Here is a tiny trained network, its code and every weight. The questions are about switching its units off for an input and a target symbol, where a switched-off unit gives its printed mean instead of its output.

import numpy as np


def w(rows, s, z=0):
    codes = np.array(rows[::2]) - 128.0
    scale = np.full(codes.shape[1], s)
    scale[-1] = z or s
    return codes * scale


def f(y):
    return y / 2 * (1 + np.tanh(0.7978845608 * (y + 0.044715 * y**3)))


def softmax(a):
    e = np.exp(a - a.max(-1, keepdims=True))
    return e / e.sum(-1, keepdims=True)


def log_softmax(a):
    a = a - a.max(-1, keepdims=True)
    return a - np.log(np.exp(a).sum(-1, keepdims=True))


def net(x, mask):
    ids = ['Ωζηθλτ'.index(c) for c in x.split()]
    T = len(ids)
    res = E[ids] + P[:T]
    u = 0
    for l in range(2):
        r = res
        for j in range(2):
            rows = slice(2 * j, 2 * j + 2)
            q, k, v = (r @ M[l][rows].T for M in (Q, K, V))
            z = softmax(np.where(np.tri(T) > 0, q @ k.T / 2**0.5, -1e9)) @ v
            o = O[l][rows]
            res = res + np.where(mask[u + j], z, o[:, -1]) @ o[:, :-1]
        u += 2
        y = f(res @ A[l][:, :-1].T + A[l][:, -1])
        res = res + np.where(mask[u : u + 4], y, B[l][:, -1]) @ B[l][:, :-1]
        u += 4
    return log_softmax(res[-1] @ U[:, :-1].T + U[:, -1])


Q, K, V, O, A, B = {}, {}, {}, {}, {}, {}
E = w([
[161,221,31,192,231,145,162,70,98,138,160,254],'Ω',
[178,130,55,146,169,136,36,246,165,48,143,214],'ζ',
[232,131,204,38,148,19,196,140,155,95,139,77],'η',
[27,70,93,73,232,53,40,133,163,195,109,206],'θ',
[138,72,29,143,55,189,50,127,53,219,71,101],'λ',
[129,44,138,184,136,179,238,148,189,142,70,253],'τ',
],0.0073)
P = w([
[1,116,104,139,119,182,144,111,202,87,215,149],'0',
[165,173,135,197,143,159,145,168,156,244,170,139],'1',
[193,93,122,160,171,164,122,127,129,189,164,163],'2',
[206,95,115,123,179,128,110,139,112,155,125,168],'3',
[201,109,97,118,181,98,132,166,100,139,90,175],'4',
[208,113,76,84,173,72,134,169,112,138,62,173],'5',
[211,119,78,71,162,80,152,184,117,118,26,175],'6',
[202,110,60,29,146,63,175,199,102,109,41,189],'7',
],0.0043)
Q[0] = w([
[100,3,164,125,129,92,60,242,251,80,65,176],'0.h1',
[164,118,48,133,192,108,150,151,79,150,91,224],'0.h1',
[62,191,211,146,44,152,177,53,156,86,194,7],'0.h2',
[117,99,87,100,84,111,122,96,65,100,42,123],'0.h2',
],0.0047)
K[0] = w([
[144,253,102,112,159,137,222,7,111,114,152,105],'0.h1',
[165,83,220,73,116,46,171,179,220,92,92,77],'0.h1',
[78,170,101,168,170,152,118,113,157,109,156,238],'0.h2',
[86,95,83,144,55,203,65,35,68,136,141,51],'0.h2',
],0.0056)
V[0] = w([
[40,207,84,220,149,206,74,147,169,101,254,203],'0.h1',
[35,71,101,217,94,208,122,82,145,162,139,186],'0.h1',
[90,99,96,154,19,200,90,85,29,175,112,43],'0.h2',
[137,89,61,168,40,213,67,162,39,149,85,126],'0.h2',
],0.0063)
O[0] = w([
[117,171,155,166,70,140,66,104,202,135,254,165,114],'0.h1',
[79,86,157,145,65,138,147,66,197,114,184,189,72],'0.h1',
[176,110,110,162,103,53,110,25,68,69,55,102,2],'0.h2',
[172,93,57,163,62,98,94,80,120,65,81,118,68],'0.h2',
],0.0062,0.0051)
A[0] = w([
[116,180,121,108,194,155,206,144,182,193,155,188,254],'0.n1',
[67,70,112,148,76,223,122,114,131,197,90,140,232],'0.n2',
[254,134,61,160,126,79,131,81,43,107,61,132,198],'0.n3',
[160,150,80,176,165,230,102,217,116,168,136,181,172],'0.n4',
],0.0064,0.0041)
B[0] = w([
[106,146,141,91,186,107,171,144,119,100,149,142,253],'0.n1',
[120,112,64,198,140,165,144,153,118,203,74,174,153],'0.n2',
[158,63,117,146,69,63,158,255,100,158,117,137,163],'0.n3',
[82,170,22,108,125,190,115,142,164,117,112,136,211],'0.n4',
],0.0072,0.013)
Q[1] = w([
[88,165,74,146,137,105,139,148,162,149,173,239],'1.h1',
[121,52,105,113,127,74,122,153,92,111,74,128],'1.h1',
[132,142,135,161,120,161,102,111,2,164,55,11],'1.h2',
[81,105,200,133,56,165,116,78,206,114,178,80],'1.h2',
],0.0067)
K[1] = w([
[242,105,175,124,124,108,146,102,110,133,114,93],'1.h1',
[124,80,56,157,117,108,105,193,16,180,51,90],'1.h1',
[58,133,47,172,121,249,108,102,131,140,109,221],'1.h2',
[2,214,141,80,204,105,143,92,209,21,172,236],'1.h2',
],0.0064)
V[1] = w([
[150,133,51,213,84,242,122,105,88,189,79,121],'1.h1',
[102,171,85,86,214,146,255,132,118,77,97,132],'1.h1',
[75,123,97,184,128,134,51,53,150,98,98,148],'1.h2',
[86,111,39,132,123,169,74,182,108,204,52,174],'1.h2',
],0.0054)
O[1] = w([
[103,148,178,121,126,249,114,92,113,181,102,124,104],'1.h1',
[2,145,105,173,121,113,145,72,208,18,156,234,248],'1.h1',
[46,211,233,132,117,85,106,159,148,93,86,185,1],'1.h2',
[95,110,129,220,76,113,34,109,90,147,198,175,226],'1.h2',
],0.0054,0.0071)
A[1] = w([
[50,219,216,122,228,91,89,9,77,161,196,151,63],'1.n1',
[30,221,83,159,157,253,53,22,162,133,132,187,233],'1.n2',
[208,196,162,55,141,253,149,151,90,178,142,36,121],'1.n3',
[102,201,124,87,123,216,192,58,226,16,137,150,1],'1.n4',
],0.0053,0.0021)
B[1] = w([
[190,206,81,195,220,39,87,11,15,142,95,195,147],'1.n1',
[146,171,214,59,141,68,166,205,172,103,71,100,254],'1.n2',
[192,7,2,98,212,95,235,152,148,180,198,74,139],'1.n3',
[207,113,147,91,135,237,91,55,55,195,111,38,252],'1.n4',
],0.0061,0.0095)
U = w([
[159,184,163,74,168,119,83,71,65,132,26,97,65],'Ω',
[116,171,160,87,62,119,64,209,165,78,145,72,126],'ζ',
[144,81,91,52,185,144,170,151,143,157,120,52,114],'η',
[118,141,91,212,112,2,145,130,149,88,183,215,99],'θ',
[124,100,81,193,117,228,59,48,104,150,231,154,252],'λ',
[105,91,224,142,101,160,217,154,152,128,61,174,33],'τ',
],0.007,0.0027)

Each question gives the input, a string of symbols that net reads in full, and the target symbol t.
The units are the heads (2 rows each of Q, K, V and O) and the neurons (one row each of A and B). Each row of codes is followed by its name. A weight is (code - 128) times the scale printed after its matrix; where a second scale follows, it is the last column's (O, A, B and U).
mask holds one flag per unit, layer by layer, with each layer's heads first. A switched-off unit (its flag False) gives its mean, the last column of its rows in O or B, instead of its output. The means were averaged over made-up inputs and are rounded, as every weight is.
A unit's drop is (log p(t) with every unit on - log p(t) with that unit switched off) / (log p(t) with every unit on - log p(t) with every unit switched off).
top k neurons: the k neurons with the biggest drops, biggest first
k most important neurons of layer l: the k neurons of layer l with the biggest drops, biggest first
which heads matter: for each layer, one digit per head in row order, 1 if its drop is at least 0.15 and else 0, layers parted by /
drop of u: that unit's drop, to one decimal
input Ω θ τ, target τ: which heads matter : 00 / 00
input Ω Ω Ω η λ ζ, target ζ: which heads matter : 01 / 11
input θ τ λ θ λ τ ζ, target λ: which heads matter : 01 / 11
input τ λ Ω ζ, target ζ: top 3 neurons : 1.n4; 0.n2; 0.n1
input λ τ η θ θ, target Ω: top 4 neurons : 1.n1; 0.n2; 0.n3; 0.n1
input λ τ λ λ λ τ, target λ: 3 most important neurons of layer 0 : 0.n1; 0.n3; 0.n2
input ζ η λ ζ Ω λ Ω, target λ: top 4 neurons : 0.n3; 1.n2; 0.n1; 0.n2
input Ω λ θ Ω η λ θ, target λ: 2 most important neurons of layer 0 : 0.n3; 0.n1
input Ω Ω Ω, target Ω: which heads matter : 00 / 00
input η Ω λ η, target θ: which heads matter : 01 / 01
input λ τ ζ ζ η η Ω, target θ: top 2 neurons : 1.n4; 0.n2
input τ η Ω, target η: top neuron : 0.n4
input λ η η θ, target Ω: which heads matter : 11 / 11
input Ω λ η λ, target λ: top 4 neurons : 0.n3; 1.n2; 0.n1; 0.n2
input Ω τ Ω θ, target θ: 2 most important neurons of layer 1 : 1.n1; 1.n4
input τ λ η Ω Ω Ω τ η, target θ: top 2 neurons : 1.n4; 0.n3
input η η η λ η Ω, target θ: which heads matter : 00 / 01
input θ λ θ Ω Ω λ τ, target λ: top 2 neurons : 0.n3; 1.n2
input η ζ η λ ζ ζ η, target λ: top 4 neurons : 1.n2; 0.n3; 0.n1; 0.n2
input τ ζ ζ θ, target θ: top 2 neurons : 1.n4; 1.n1
input η λ τ ζ η, target λ: drop of 0.h2 : 0.7
input Ω τ τ η ζ τ λ, target λ: drop of 0.h2 : 1.2
input τ η Ω η ζ λ λ Ω, target λ: drop of 0.n3 : 2.2
